Below is a small trained network, with its code and all its weights. Each question gives an input and a class and asks what happens when units are switched off, that is, made to give their printed mean instead of their output.

import numpy as np


def w(rows, s, z=0):
    codes = np.array(rows[::2]) - 128.0
    scale = np.full(codes.shape[1], s)
    scale[-1] = z or s
    return codes * scale


def norm(h):
    return h / np.sqrt((h * h).mean(-1, keepdims=True) + 1e-5)


def f(y):
    return y / 2 * (1 + np.tanh(0.7978845608 * (y + 0.044715 * y**3)))


def log_softmax(a):
    a = a - a.max(-1, keepdims=True)
    return a - np.log(np.exp(a).sum(-1, keepdims=True))


def net(x, mask):
    res = np.array(x, float).reshape(1, 4) / 4 @ E
    u = 0
    for l in range(4):
        y = f(norm(res) @ A[l][:, :-1].T + A[l][:, -1])
        res = res + np.where(mask[u : u + 5], y, B[l][:, -1]) @ B[l][:, :-1]
        u += 5
    return log_softmax(norm(res)[-1] @ U[:, :-1].T + U[:, -1])


A, B = {}, {}
E = w([
[168,120,158,146,188,56,110],'x0',
[105,66,94,152,53,239,44],'x1',
[177,183,129,102,122,165,144],'x2',
[214,241,121,96,4,108,24],'x3',
],0.0033)
A[0] = w([
[171,83,140,132,147,160,89,84],'0.n1',
[117,37,106,154,146,184,108,63],'0.n2',
[154,157,199,155,95,33,105,48],'0.n3',
[164,213,160,140,30,133,109,109],'0.n4',
[3,43,152,165,144,171,151,2],'0.n5',
],0.0044,0.0026)
B[0] = w([
[215,139,90,198,131,119,102,123],'0.n1',
[124,115,57,203,179,113,106,189],'0.n2',
[116,44,30,76,189,81,71,160],'0.n3',
[73,118,14,62,67,125,156,252],'0.n4',
[79,4,44,142,32,88,229,247],'0.n5',
],0.0037,0.0021)
A[1] = w([
[154,146,128,106,149,113,170,118],'1.n1',
[129,177,120,91,74,186,107,2],'1.n2',
[155,87,156,224,137,177,75,38],'1.n3',
[132,153,254,134,178,103,178,5],'1.n4',
[73,88,155,131,131,191,155,59],'1.n5',
],0.0071,0.0024)
B[1] = w([
[75,116,185,157,160,140,85,177],'1.n1',
[139,148,161,96,64,176,177,250],'1.n2',
[172,171,55,169,200,244,74,167],'1.n3',
[51,254,151,126,124,222,142,253],'1.n4',
[115,76,65,139,110,18,89,228],'1.n5',
],0.0051,0.0019)
A[2] = w([
[173,106,106,144,107,90,85,145],'2.n1',
[115,131,170,121,203,115,150,106],'2.n2',
[160,184,134,126,26,158,137,7],'2.n3',
[113,199,183,112,185,127,183,87],'2.n4',
[94,2,123,167,135,156,169,1],'2.n5',
],0.0065,0.0016)
B[2] = w([
[106,115,211,82,200,143,175,156],'2.n1',
[52,159,191,117,94,213,138,176],'2.n2',
[143,32,197,86,64,175,196,221],'2.n3',
[44,135,191,192,151,177,100,209],'2.n4',
[126,49,2,188,28,30,229,252],'2.n5',
],0.0044,0.0037)
A[3] = w([
[164,134,74,137,88,173,96,255],'3.n1',
[169,133,137,94,14,177,127,52],'3.n2',
[139,115,126,196,112,161,132,211],'3.n3',
[188,164,153,93,163,1,106,84],'3.n4',
[64,142,142,180,184,145,141,250],'3.n5',
],0.0057,0.00097)
B[3] = w([
[222,232,199,111,195,60,207,188],'3.n1',
[144,121,212,23,106,133,211,253],'3.n2',
[215,145,117,125,150,63,147,162],'3.n3',
[36,2,113,151,214,123,7,140],'3.n4',
[116,222,129,228,21,184,117,209],'3.n5',
],0.0041,0.0034)
U = w([
[30,232,215,199,162,173,131,159],'0',
[184,134,197,4,58,145,168,239],'1',
[85,63,144,72,221,50,5,79],'2',
[108,36,26,206,86,57,194,157],'3',
[238,167,78,186,224,181,82,4],'4',
],0.011,0.0021)

Each question gives the input, the list of numbers given to net, and the class t.
The units are the neurons (one row each of A and B). Each row of codes is followed by its name. A weight is (code - 128) times the scale printed after its matrix; where a second scale follows, it is the last column's (A, B and U).
mask holds one flag per neuron, layer by layer. A switched-off neuron (its flag False) gives its mean, the last column of its row in B, instead of its output. The means were averaged over made-up inputs and are rounded, as every weight is.
A unit's drop is (log p(t) with every unit on - log p(t) with that unit switched off) / (log p(t) with every unit on - log p(t) with every unit switched off).
The circuit of an input: a set's keep is (log p(t) with only the set's units on - log p(t) with every unit switched off) / (log p(t) with every unit on - log p(t) with every unit switched off). Starting from the 12 units with the biggest drops (on a tie, the unit counted first), units are removed one at a time, each time the one whose removal leaves the highest keep (on an exact tie, the one counted first), for as long as the keep stays at least 0.8.
circuit, biggest first: the units of the circuit, biggest drop first
most important unit: the unit with the biggest drop
top k neurons: the k neurons with the biggest drops, biggest first
drop of u: that unit's drop, to one decimal
input [6,-4,-3,2], class 0: top 2 neurons : (0.n5; 0.n4)
input [8,-4,-2,3], class 2: most important unit : 0.n3
input [5,-5,6,8], class 2: circuit, biggest first : (3.n4; 0.n3)
input [-7,-7,-3,-4], class 0: top 2 neurons : (0.n4; 1.n4)
input [7,-1,-2,1], class 2: top 3 neurons : (0.n3; 3.n4; 1.n2)
input [2,7,-4,3], class 1: top 3 neurons : (3.n2; 1.n2; 2.n4)
input [-2,-6,-3,7], class 2: top 3 neurons : (0.n3; 3.n4; 1.n4)
input [8,-7,-6,4], class 2: top 2 neurons : (0.n3; 3.n4)
input [8,8,-4,0], class 4: drop of 1.n3 : 0.6
input [8,2,-8,2], class 2: drop of 0.n3 : 0.1
input [2,-5,-4,-3], class 0: drop of 2.n2 : 0.0
input [-5,-6,5,-7], class 0: drop of 1.n4 : 0.1
